Look-ups in named tables: a row name and a column name give one cell, copied from the table.

Table Nuvef
|  | Rano | Keb | Lalu | Bol | Magatep | Muz | Biv | Daravi | Vemukib | Pep |
|---|---|---|---|---|---|---|---|---|---|---|
| Ribu | -66872 | -42494 | -25397 | 11626 | -12142 | -50449 | -37246 | 28517 | -30992 | 11453 |
| Fenug | -80198 | -17083 | -29981 | 15351 | -38343 | -63815 | -9547 | 33238 | -12490 | 11275 |
| Gunumo | 40172 | -39982 | -35763 | -58023 | -39815 | 28579 | -38426 | -80021 | -45499 | -57188 |
| Zisab | -1291 | -39359 | -14077 | -43486 | 35257 | -14447 | -38885 | -59162 | -30914 | -39150 |
| Ruzif | -40202 | -35109 | -3272 | -25787 | 62957 | -46338 | -27219 | -13469 | -3381 | -22437 |
| Bimupu | -66627 | -25758 | -19891 | 7250 | -32182 | -55392 | -35031 | 30895 | -42114 | 6793 |
| Zipava | -61342 | 51 | -7619 | 217 | -5889 | -47175 | -15103 | 5070 | -19967 | -15538 |
| Regov | 21754 | -1116 | -17022 | -61280 | -38284 | 7197 | -18755 | -65447 | -22696 | -51342 |
| Bis | -29410 | 10675 | -26733 | -24814 | -69209 | -24276 | -5724 | -34941 | -14910 | -35705 |

Biv of Gunumo = -38426
Keb of Bis = 10675
Daravi of Bis = -34941
Lalu of Ruzif = -3272
Magatep of Regov = -38284
Pep of Ruzif = -22437
Daravi of Fenug = 33238
Vemukib of Fenug = -12490
Rano of Ruzif = -40202
Magatep of Ribu = -12142
Lalu of Gunumo = -35763
Biv of Regov = -18755
Lalu of Fenug = -29981
Keb of Ruzif = -35109
Biv of Bimupu = -35031
Biv of Ribu = -37246
Rano of Regov = 21754
Row with the largest Bol: Fenug

Taboma:
,Tasi,Nipi,Fof,Gutuv,Luk,Tuk
Lezar,3.229,2.189,3.834,5.086,2.032,3.602
Lasusud,3.115,6.447,4.347,2.929,1.600,1.477
Bapun,3.062,6.529,4.305,3.070,1.469,1.472
Bev,2.994,2.063,3.903,5.451,1.860,3.577
Kobemaz,0.279,1.507,4.962,2.464,7.998,5.727
Gudoviv,2.381,2.121,3.740,5.213,1.828,3.238

Tuk of Lezar: 3.602
Tasi of Lasusud: 3.115
Tuk of Lasusud: 1.477
Nipi of Lasusud: 6.447
Tasi of Lezar: 3.229
Nipi of Kobemaz: 1.507
Gutuv of Bapun: 3.070
Gutuv of Gudoviv: 5.213
Gutuv of Lasusud: 2.929
Tuk of Kobemaz: 5.727
Tuk of Gudoviv: 3.238
Luk of Bapun: 1.469
Gutuv of Kobemaz: 2.464
Nipi of Lezar: 2.189
Luk of Gudoviv: 1.828
Gutuv of Lezar: 5.086
Tuk of Bapun: 1.472

Gasep:
	Sov	Dek	Tam	Magob	Leke
Nud	53040	59475	57482	40606	37481
Govi	33959	63623	57770	45445	15209
Vuf	34620	57829	40338	52103	16261
Torik	80321	86279	34304	18402	64298
Nofi	89052	73834	48419	19644	58910
Bazuro	65877	65508	45219	32864	55120

Govi, Dek => 63623
Vuf, Dek => 57829
Nud, Dek => 59475
Govi, Sov => 33959
Torik, Sov => 80321
Nofi, Tam => 48419
Vuf, Sov => 34620
Nud, Leke => 37481
Nud, Magob => 40606
Vuf, Leke => 16261
Bazuro, Dek => 65508
Bazuro, Tam => 45219
Govi, Tam => 57770

Linil:
	Zab	Bepim	Fiko	Taz	Tugip	Vigaga	Pabedef	Tulifa	Bodunim	Muzedi
Lutatut	-75.09	71.82	-13.61	-36.67	8.22	-34.32	-71.86	16.71	-18.85	-77.22
Dovane	-7.97	63.06	-64.26	-33.51	8.00	77.95	-47.94	71.08	17.97	9.65
Kivadas	3.19	-62.01	66.36	-74.02	40.10	12.90	-73.03	38.61	1.83	39.91
Dos	19.70	-67.13	56.17	-33.91	-35.82	6.89	11.64	-26.73	67.06	-1.00
Nav	-40.35	-74.34	-21.84	-73.58	-14.07	-68.48	66.48	17.51	17.13	-7.43
Nikimu	-12.04	1.64	10.34	53.10	-34.17	36.77	5.09	44.95	48.51	32.97
Pefazen	-19.85	-57.08	27.32	42.14	-25.64	-14.64	45.42	61.02	23.23	55.26
Bib	12.98	60.01	37.41	-22.35	24.28	-22.99	63.58	37.00	67.55	2.64
Sibopav	62.85	13.27	56.95	49.49	-78.28	18.71	-73.43	-50.26	61.17	-60.68
Midekar	-63.41	-46.66	-67.16	70.10	-13.42	14.18	-42.86	77.55	72.16	-14.58

What is the Vigaga of Dovane in Linil? 77.95
What is the Pabedef of Nikimu in Linil? 5.09
What is the Pabedef of Sibopav in Linil? -73.43
What is the Vigaga of Nav in Linil? -68.48
What is the Tulifa of Nav in Linil? 17.51
What is the Vigaga of Pefazen in Linil? -14.64
What is the Bodunim of Nav in Linil? 17.13
What is the Zab of Dos in Linil? 19.70
What is the Tugip of Bib in Linil? 24.28
What is the Bepim of Sibopav in Linil? 13.27
What is the Bepim of Kivadas in Linil? -62.01
What is the Muzedi of Dovane in Linil? 9.65
What is the Muzedi of Kivadas in Linil? 39.91
What is the Vigaga of Dos in Linil? 6.89
What is the Bepim of Nikimu in Linil? 1.64
What is the Muzedi of Dos in Linil? -1.00
Which row has the largest Muzedi? Pefazen

